Moves between units:
@: q804->q917, q122->q523, q110->q749, q932->q766, q877->q651, q59->q564, q13->q392, q749->q110, q230->q53, q87->q18, q471->q382, q74->q948, q720->q551, q373->q215, q204->q676, q392->q13, q358->q351, q779->q290, q797->q449, q598->q886, q215->q373, q382->q471, q611->q252, q449->q797, q480->q211, q53->q230, q186->q741, q290->q779, q211->q480, q18->q87, q176->q620, q523->q122, q912->q464, q845->q592, q351->q358, q127->q324, q766->q932, q197->q935, q948->q74, q935->q197, q592->q845, q564->q59, q741->q186, q252->q611, q676->q204, q620->q176, q551->q720, q886->q598, q464->q912, q917->q804, q651->q877, q324->q127
&: q804->q471, q122->q373, q110->q766, q868->q797, q932->q749, q877->q392, q59->q620, q13->q651, q919->q551, q749->q932, q68->q211, q230->q351, q471->q804, q74->q186, q373->q122, q204->q598, q392->q877, q358->q53, q779->q464, q797->q868, q598->q204, q215->q523, q382->q917, q611->q324, q53->q358, q186->q74, q290->q912, q211->q68, q18->q417, q176->q564, q523->q215, q912->q290, q845->q197, q351->q230, q127->q252, q766->q110, q197->q845, q417->q18, q948->q741, q935->q592, q592->q935, q564->q176, q741->q948, q252->q127, q676->q886, q620->q59, q551->q919, q886->q676, q464->q779, q917->q382, q651->q13, q324->q611
^: q804->q197, q122->q392, q110->q252, q868->q176, q932->q324, q877->q373, q59->q449, q13->q523, q85->q211, q919->q290, q749->q611, q87->q351, q471->q845, q74->q676, q720->q464, q373->q877, q204->q948, q392->q122, q358->q18, q797->q564, q598->q741, q215->q651, q382->q592, q611->q749, q449->q59, q53->q417, q186->q886, q290->q919, q211->q85, q18->q358, q176->q868, q523->q13, q912->q551, q845->q471, q351->q87, q127->q766, q766->q127, q197->q804, q417->q53, q948->q204, q935->q917, q592->q382, q564->q797, q741->q598, q252->q110, q676->q74, q551->q912, q886->q186, q464->q720, q917->q935, q651->q215, q324->q932
!: q804->q523, q122->q917, q110->q358, q868->q74, q932->q230, q877->q592, q59->q598, q13->q197, q85->q551, q749->q351, q68->q290, q230->q932, q87->q611, q471->q215, q74->q868, q373->q382, q204->q620, q392->q935, q358->q110, q797->q186, q598->q59, q215->q471, q382->q373, q611->q87, q449->q741, q480->q464, q53->q766, q186->q797, q290->q68, q211->q912, q18->q252, q176->q676, q523->q804, q912->q211, q845->q651, q351->q749, q127->q417, q766->q53, q197->q13, q417->q127, q935->q392, q592->q877, q564->q886, q741->q449, q252->q18, q676->q176, q620->q204, q551->q85, q886->q564, q464->q480, q917->q122, q651->q845
$: q804->q204, q122->q176, q110->q912, q868->q392, q932->q779, q877->q797, q59->q215, q85->q18, q919->q127, q749->q464, q68->q53, q471->q598, q74->q935, q720->q611, q373->q564, q204->q804, q392->q868, q358->q211, q779->q932, q797->q877, q598->q471, q215->q59, q382->q886, q611->q720, q449->q651, q480->q351, q53->q68, q186->q592, q290->q766, q211->q358, q18->q85, q176->q122, q523->q620, q912->q110, q845->q741, q351->q480, q127->q919, q766->q290, q197->q948, q948->q197, q935->q74, q592->q186, q564->q373, q741->q845, q252->q551, q676->q917, q620->q523, q551->q252, q886->q382, q464->q749, q917->q676, q651->q449
%: q804->q932, q122->q53, q110->q382, q932->q804, q877->q18, q59->q480, q85->q797, q919->q74, q749->q471, q68->q176, q230->q523, q87->q651, q471->q749, q74->q919, q720->q741, q373->q358, q204->q779, q392->q417, q358->q373, q779->q204, q797->q85, q598->q464, q215->q351, q382->q110, q611->q845, q480->q59, q53->q122, q186->q551, q290->q676, q211->q564, q18->q877, q176->q68, q523->q230, q912->q886, q845->q611, q351->q215, q127->q935, q766->q917, q197->q324, q417->q392, q935->q127, q592->q252, q564->q211, q741->q720, q252->q592, q676->q290, q551->q186, q886->q912, q464->q598, q917->q766, q651->q87, q324->q197

In the rows, 56 stands for zero.

The rows follow the links: the fewer symbols apart two units are, the more alike their rows tend to be.

Each row is also shifted at random along 2 hidden directions that mean nothing.

Name the unit of each row.
45,58,52,56,47,62,56,54,49,58,58,34,56,74,62,48,65,47,57,50,60,41,39,45,47,62,66,35,62,56,67,44,69,71,39,63,56,65,58,38,50,49,46,76,59,47,46,47: q741
64,60,51,55,56,61,65,64,48,61,53,51,57,64,57,55,61,44,51,55,58,53,49,36,48,51,54,48,71,65,62,52,52,62,57,38,45,42,53,50,57,48,48,54,45,47,43,48: q215
69,59,49,57,59,50,58,59,58,55,47,59,55,49,63,63,57,62,61,44,50,59,61,59,55,48,59,69,68,55,60,60,62,64,47,44,50,45,59,49,69,62,49,55,51,59,60,59: q917
54,48,51,46,51,58,56,65,58,60,56,61,51,56,57,45,48,55,59,55,58,62,51,49,64,60,55,58,60,53,61,70,51,53,59,53,59,47,71,50,52,56,66,49,51,56,59,53: q620
57,61,50,54,66,50,60,51,48,64,54,54,62,53,62,62,67,51,48,48,59,52,52,45,52,49,68,56,66,65,68,42,55,66,52,39,46,47,50,48,68,46,52,59,56,48,45,57: q382
57,52,50,58,47,51,60,59,52,55,51,56,63,60,70,53,65,55,57,53,55,55,59,60,58,59,60,48,77,67,57,54,72,60,44,45,63,55,58,49,61,58,46,53,43,63,51,53: q392
49,61,62,62,65,60,55,50,53,58,58,57,50,55,44,65,56,53,61,54,57,54,49,49,42,53,42,63,57,55,49,50,44,52,63,57,51,50,46,66,53,55,59,59,59,52,49,58: q749
68,57,56,53,55,56,65,56,50,54,51,56,63,62,61,55,64,51,42,51,58,54,66,47,54,42,60,61,60,60,61,58,56,64,54,42,47,51,56,51,64,60,46,54,43,61,56,54: q373
67,51,61,54,49,52,52,54,53,54,61,57,59,55,50,52,56,48,49,66,60,48,58,55,64,62,55,51,41,63,49,51,56,48,59,59,61,68,47,62,50,54,59,54,61,56,55,57: q85
39,46,54,41,47,55,57,63,62,51,52,63,62,53,64,47,50,58,51,55,57,59,67,63,69,54,62,60,44,46,68,69,58,55,61,55,59,57,67,50,52,60,61,45,49,64,65,55: q176
54,55,54,55,53,52,48,54,58,55,62,60,52,43,54,55,52,60,62,60,54,58,57,71,63,65,54,57,47,55,52,56,59,45,51,65,64,64,54,59,51,51,63,60,65,54,59,61: q919
57,57,58,61,54,56,59,56,47,57,62,57,57,64,48,57,59,50,57,67,59,56,54,50,51,58,47,54,61,66,44,48,50,48,61,59,59,55,48,70,49,52,51,55,52,53,51,54: q87
79,53,52,53,52,55,52,55,50,56,52,50,61,66,64,45,60,52,48,60,60,50,59,53,61,54,65,46,54,58,64,58,65,64,49,55,54,63,57,48,59,55,56,56,50,57,56,52: q797
69,56,52,65,67,47,55,50,53,57,58,53,59,52,56,69,60,54,56,56,53,50,55,57,50,58,54,54,57,67,49,44,56,55,55,50,55,65,39,64,60,45,54,64,57,51,47,60: q252
51,53,49,55,51,61,57,61,59,54,55,56,51,57,61,52,55,56,62,46,47,54,51,56,52,58,59,51,63,42,71,63,66,66,50,53,51,54,71,42,57,59,55,62,55,50,55,46: q204
81,56,61,55,48,56,58,55,50,50,59,55,66,54,54,55,61,57,51,54,51,41,58,55,49,56,62,48,41,57,66,49,62,55,51,52,55,61,52,59,52,47,50,56,55,58,50,52: q211
74,62,62,61,54,57,56,49,54,52,58,51,54,55,48,61,54,60,61,51,52,53,54,50,38,55,52,57,47,42,59,56,53,58,53,61,55,59,56,58,49,55,55,68,65,48,53,50: q464
33,64,53,63,59,60,62,52,50,56,54,42,58,68,57,57,65,49,55,49,56,44,49,40,44,48,55,46,66,58,63,47,55,68,50,52,45,52,58,49,59,53,47,67,52,49,48,48: q471
63,60,60,56,71,57,51,51,57,67,53,48,46,60,57,58,57,47,59,57,62,62,51,48,56,52,51,58,72,58,44,50,48,60,61,60,51,50,56,54,57,60,61,56,57,50,59,58: q845

Start, symbols taken left to right, then the unit you end at.
Answers are names.
104,64,60,65,65,51,59,45,54,54,58,61,54,49,54,71,58,57,57,47,50,49,58,55,41,43,54,71,55,55,56,54,54,57,55,46,48,51,46,62,67,55,46,59,62,58,51,61
% % => q110
90,55,57,51,52,67,57,61,58,58,53,52,57,63,49,50,51,49,49,54,61,59,59,45,58,47,61,61,55,47,59,68,48,62,65,56,49,49,70,50,53,58,59,54,51,56,62,53
$ % & => q230
49,51,54,53,54,54,51,55,63,56,51,52,55,53,65,52,54,63,58,53,56,60,59,70,65,63,63,60,55,47,58,61,67,58,51,61,60,64,67,41,58,58,61,60,61,61,67,61
^ ^ ! => q868
33,52,48,56,53,58,52,62,61,61,55,50,49,59,58,45,51,54,60,56,55,57,46,56,62,68,57,46,66,54,55,58,58,56,53,66,63,58,66,44,54,57,63,63,65,48,55,51
& % $ $ => q720
75,53,57,65,60,52,58,52,55,50,60,59,52,50,58,68,61,66,62,48,44,59,61,68,49,60,51,65,61,53,44,55,63,51,53,58,60,55,47,62,59,64,51,60,58,63,60,59
$ ^ ^ => q919
44,51,57,55,56,54,53,52,62,46,55,60,57,45,53,57,48,71,59,53,48,54,63,70,54,56,57,62,41,46,62,63,59,51,50,65,61,62,61,60,55,57,61,54,62,61,62,59
% $ & => q382
50,62,50,54,55,56,55,51,55,49,52,47,60,57,65,53,64,55,48,45,59,42,54,48,52,51,70,49,47,53,72,48,64,71,46,47,48,62,61,38,61,48,53,62,58,49,50,51
& ^ => q74
31,48,60,47,55,55,51,54,59,56,55,58,62,57,59,43,52,51,43,63,67,49,61,53,76,52,63,52,40,61,62,59,47,61,65,54,59,58,64,52,53,50,62,50,51,58,57,54
! & & => q886
32,51,63,46,61,66,52,55,66,61,57,52,46,59,48,52,46,54,54,59,67,57,51,49,66,51,59,63,47,48,57,61,41,60,67,65,50,56,68,54,51,60,67,54,61,47,66,59
@ % % => q886
74,62,57,64,51,61,66,57,46,50,63,57,61,63,46,60,61,54,54,52,49,46,57,46,36,50,53,53,59,57,51,53,56,58,56,50,50,47,51,63,50,52,44,56,51,57,42,51
$ ! @ => q912
27,52,49,55,62,49,52,57,55,61,50,53,55,53,66,53,60,55,62,53,53,60,53,60,66,61,59,53,65,68,51,51,67,58,55,54,60,54,53,50,64,56,56,56,53,57,53,63
^ & => q382
44,56,58,57,62,47,54,52,61,52,59,66,55,44,52,65,52,68,64,57,50,62,66,69,54,56,48,70,48,57,48,57,51,42,66,56,58,53,50,65,58,58,58,50,60,61,62,67
@ ^ => q324
34,50,52,42,56,55,55,63,61,59,50,65,55,55,56,51,50,60,52,58,58,67,64,60,72,51,51,65,57,59,51,63,47,54,67,51,57,50,64,59,58,64,62,38,47,64,70,63
^ & ! => q592
